Below is a small trained network, with its code and all its weights. Each question gives an input and a class and asks what happens when units are switched off, that is, made to give their printed mean instead of their output.

import numpy as np


def w(rows, s, z=0):
    codes = np.array(rows[::2]) - 128.0
    scale = np.full(codes.shape[1], s)
    scale[-1] = z or s
    return codes * scale


def f(y):
    return np.maximum(y, 0)


def log_softmax(a):
    a = a - a.max(-1, keepdims=True)
    return a - np.log(np.exp(a).sum(-1, keepdims=True))


def net(x, mask):
    res = np.array(x, float).reshape(1, 6) / 4 @ E
    y = f(res @ A[0][:, :-1].T + A[0][:, -1])
    res = res + np.where(mask, y, B[0][:, -1]) @ B[0][:, :-1]
    return log_softmax(res[-1] @ U[:, :-1].T + U[:, -1])


A, B = {}, {}
E = w([
[24,206,120,201,100,172,207,71,137,199,64],'x0',
[125,213,82,113,99,87,65,91,133,153,112],'x1',
[115,172,42,141,166,164,156,5,142,173,121],'x2',
[106,187,105,246,229,161,92,146,128,229,124],'x3',
[100,140,155,101,114,143,173,132,103,75,43],'x4',
[195,130,93,178,123,89,94,113,165,141,114],'x5',
],0.011)
A[0] = w([
[187,165,47,77,97,117,153,25,128,95,96,95],'neuron 0',
[127,102,100,144,65,140,214,42,160,131,115,144],'neuron 1',
[115,40,196,7,105,139,168,201,100,53,167,131],'neuron 2',
[64,162,182,106,182,160,151,189,93,101,54,97],'neuron 3',
[172,98,162,123,104,118,95,188,118,116,150,254],'neuron 4',
[113,181,125,87,126,136,152,114,110,88,32,63],'neuron 5',
[114,228,102,158,85,128,144,84,139,147,65,111],'neuron 6',
],0.016,0.0046)
B[0] = w([
[156,100,131,36,127,186,110,109,121,125,159,188],'neuron 0',
[89,183,136,137,130,87,137,100,124,137,12,187],'neuron 1',
[99,56,151,118,68,92,169,83,198,174,93,253],'neuron 2',
[56,177,123,133,118,113,117,100,81,107,46,185],'neuron 3',
[102,77,116,148,148,57,54,172,99,81,112,197],'neuron 4',
[155,145,114,180,160,93,89,168,127,141,110,173],'neuron 5',
[7,98,154,170,95,114,151,146,116,115,102,198],'neuron 6',
],0.013,0.034)
U = w([
[221,66,131,108,158,99,19,179,142,43,163,133],'0',
[130,180,101,217,254,203,150,32,119,246,219,78],'1',
[61,112,158,92,49,101,107,63,131,93,50,204],'2',
[27,211,140,208,148,115,112,133,55,140,75,229],'3',
[107,86,114,201,197,164,66,145,139,156,244,69],'4',
[116,182,88,111,77,171,184,202,156,96,136,24],'5',
[142,213,195,159,36,184,131,116,106,44,201,2],'6',
[98,158,122,69,96,198,104,37,101,113,120,12],'7',
],0.0073,0.0049)

Each question gives the input, the list of numbers given to net, and the class t.
The units are the neurons (one row each of A and B). Each row of codes is followed by its name. A weight is (code - 128) times the scale printed after its matrix; where a second scale follows, it is the last column's (A, B and U).
mask holds one flag per neuron, in row order. A switched-off neuron (its flag False) gives its mean, the last column of its row in B, instead of its output. The means were averaged over made-up inputs and are rounded, as every weight is.
A unit's drop is (log p(t) with every unit on - log p(t) with that unit switched off) / (log p(t) with every unit on - log p(t) with every unit switched off).
The circuit of an input: a set's keep is (log p(t) with only the set's units on - log p(t) with every unit switched off) / (log p(t) with every unit on - log p(t) with every unit switched off). Starting from all 7 units, units are removed one at a time, each time the one whose removal leaves the highest keep (on an exact tie, the one counted first), for as long as the keep stays at least 0.8.
units of the circuit, in order: the units of the circuit, biggest drop first
top k neurons: the k neurons with the biggest drops, biggest first
drop when u is switched off: that unit's drop, to one decimal
input [2,-3,-3,6,-7,6], class 4: units of the circuit, in order => [neuron 1; neuron 3]
input [6,6,-8,-1,-3,-6], class 3: units of the circuit, in order => [neuron 2; neuron 0]
input [-6,6,-4,-8,-8,7], class 0: units of the circuit, in order => [neuron 4]
input [6,7,-1,-2,2,6], class 3: top 3 neurons => [neuron 2; neuron 5; neuron 6]
input [2,6,3,5,-6,4], class 3: top 2 neurons => [neuron 2; neuron 6]
input [-2,2,3,-4,-1,7], class 7: top 2 neurons => [neuron 2; neuron 0]
input [1,8,-2,0,6,2], class 3: top 2 neurons => [neuron 2; neuron 5]
input [0,2,3,-3,-7,-2], class 7: top 3 neurons => [neuron 2; neuron 4; neuron 6]
input [0,6,4,5,-5,0], class 3: top 2 neurons => [neuron 2; neuron 6]
input [-7,-4,8,4,-8,6], class 0: drop when neuron 6 is switched off => 0.2
input [8,3,0,-2,7,6], class 3: drop when neuron 2 is switched off => 0.1
input [-1,-2,4,5,-2,8], class 1: drop when neuron 2 is switched off => 0.3
input [-5,-6,-2,6,0,5], class 0: drop when neuron 2 is switched off => 0.0
input [-8,-7,8,7,-7,7], class 4: units of the circuit, in order => [neuron 1]
